Below are the code and all the weights of a small trained network. Each question names an input and a class and asks about switching units off, where a switched-off unit gives its printed mean instead of its output.

import numpy as np


def w(rows, s, z=0):
    codes = np.array(rows[::2]) - 128.0
    scale = np.full(codes.shape[1], s)
    scale[-1] = z or s
    return codes * scale


def norm(h):
    return h / np.sqrt((h * h).mean(-1, keepdims=True) + 1e-5)


def f(y):
    return np.maximum(y, 0)


def log_softmax(a):
    a = a - a.max(-1, keepdims=True)
    return a - np.log(np.exp(a).sum(-1, keepdims=True))


def net(x, mask):
    res = np.array(x, float).reshape(1, 8) / 4 @ E
    u = 0
    for l in range(2):
        y = f(norm(res) @ A[l][:, :-1].T + A[l][:, -1])
        res = res + np.where(mask[u : u + 10], y, B[l][:, -1]) @ B[l][:, :-1]
        u += 10
    return log_softmax(norm(res)[-1] @ U[:, :-1].T + U[:, -1])


A, B = {}, {}
E = w([
[110,61,81,67],'x0',
[45,137,92,98],'x1',
[162,44,126,171],'x2',
[165,159,119,45],'x3',
[92,108,59,104],'x4',
[133,156,112,112],'x5',
[175,177,254,159],'x6',
[143,56,245,79],'x7',
],0.0041)
A[0] = w([
[157,129,135,136,106],'0.n0',
[87,150,107,170,254],'0.n1',
[119,107,155,97,245],'0.n2',
[93,118,75,136,116],'0.n3',
[172,106,125,133,197],'0.n4',
[121,77,129,118,135],'0.n5',
[120,166,106,153,76],'0.n6',
[112,135,150,130,64],'0.n7',
[105,140,122,204,225],'0.n8',
[130,106,146,254,234],'0.n9',
],0.011,0.0015)
B[0] = w([
[49,238,106,83,152],'0.n0',
[45,94,58,49,211],'0.n1',
[234,79,122,116,184],'0.n2',
[78,70,142,245,209],'0.n3',
[41,143,165,14,174],'0.n4',
[195,237,248,149,173],'0.n5',
[121,136,174,23,170],'0.n6',
[127,111,49,130,139],'0.n7',
[23,118,162,75,213],'0.n8',
[1,162,96,52,254],'0.n9',
],0.0031,0.0053)
A[1] = w([
[69,176,21,171,217],'1.n0',
[158,92,124,105,242],'1.n1',
[158,26,207,103,99],'1.n2',
[192,131,9,110,132],'1.n3',
[146,48,163,129,191],'1.n4',
[97,202,228,197,186],'1.n5',
[20,109,157,72,196],'1.n6',
[66,126,143,221,64],'1.n7',
[65,255,141,47,254],'1.n8',
[123,112,3,146,116],'1.n9',
],0.0074,0.0018)
B[1] = w([
[79,64,181,165,227],'1.n0',
[42,162,221,77,162],'1.n1',
[128,163,140,8,183],'1.n2',
[89,107,116,126,170],'1.n3',
[179,236,179,56,164],'1.n4',
[129,116,83,169,181],'1.n5',
[175,137,140,63,242],'1.n6',
[2,126,82,110,155],'1.n7',
[199,125,93,161,255],'1.n8',
[78,80,100,138,190],'1.n9',
],0.0062,0.0072)
U = w([
[2,42,66,172,96],'0',
[167,161,205,49,254],'1',
[252,169,142,244,20],'2',
],0.0091,0.0017)

Each question gives the input, the list of numbers given to net, and the class t.
The units are the neurons (one row each of A and B). Each row of codes is followed by its name. A weight is (code - 128) times the scale printed after its matrix; where a second scale follows, it is the last column's (A, B and U).
mask holds one flag per neuron, layer by layer. A switched-off neuron (its flag False) gives its mean, the last column of its row in B, instead of its output. The means were averaged over made-up inputs and are rounded, as every weight is.
A unit's drop is (log p(t) with every unit on - log p(t) with that unit switched off) / (log p(t) with every unit on - log p(t) with every unit switched off).
The circuit of an input: a set's keep is (log p(t) with only the set's units on - log p(t) with every unit switched off) / (log p(t) with every unit on - log p(t) with every unit switched off). Starting from the 12 units with the biggest drops (on a tie, the unit counted first), units are removed one at a time, each time the one whose removal leaves the highest keep (on an exact tie, the one counted first), for as long as the keep stays at least 0.8.
units of the circuit, in order: the units of the circuit, biggest drop first
most important unit: the unit with the biggest drop
top k neurons: the k neurons with the biggest drops, biggest first
k most important neurons of layer l: the k neurons of layer l with the biggest drops, biggest first
drop when u is switched off: that unit's drop, to one decimal
input [-5,-3,-4,-4,1,-8,6,-3], class 0: units of the circuit, in order -> 1.n7; 1.n5
input [-8,-6,1,-6,6,6,7,-2], class 0: units of the circuit, in order -> 1.n7; 0.n9
input [-6,8,-7,8,-4,-7,-1,-2], class 2: 3 most important neurons of layer 0 -> 0.n9; 0.n8; 0.n4
input [8,-6,2,7,-8,2,7,-7], class 2: 2 most important neurons of layer 1 -> 1.n2; 1.n6
input [2,-7,-3,8,-8,-1,-7,-4], class 0: top 2 neurons -> 1.n3; 1.n6
input [2,-8,-6,-2,5,7,6,-6], class 2: most important unit -> 1.n8
input [1,-3,4,4,-2,-6,6,-7], class 2: top 2 neurons -> 1.n8; 1.n2
input [-6,-7,-2,-3,6,8,-1,2], class 2: 3 most important neurons of layer 1 -> 1.n8; 1.n1; 1.n2
input [-2,4,3,-3,5,-5,-1,3], class 1: 3 most important neurons of layer 0 -> 0.n5; 0.n2; 0.n0
input [8,0,2,3,2,-7,1,-2], class 1: top 2 neurons -> 0.n5; 1.n4
input [4,7,5,4,7,-7,-3,4], class 1: top 2 neurons -> 0.n5; 1.n4
input [-7,-7,6,-5,8,-2,-7,7], class 1: drop when 1.n7 is switched off -> 0.0
input [4,-5,-3,5,2,1,8,-2], class 2: drop when 0.n0 is switched off -> 0.1
input [-8,6,-5,1,-1,4,8,5], class 2: most important neuron of layer 1 -> 1.n5
input [-8,-5,-7,8,0,-4,-7,-7], class 0: drop when 1.n0 is switched off -> 0.2
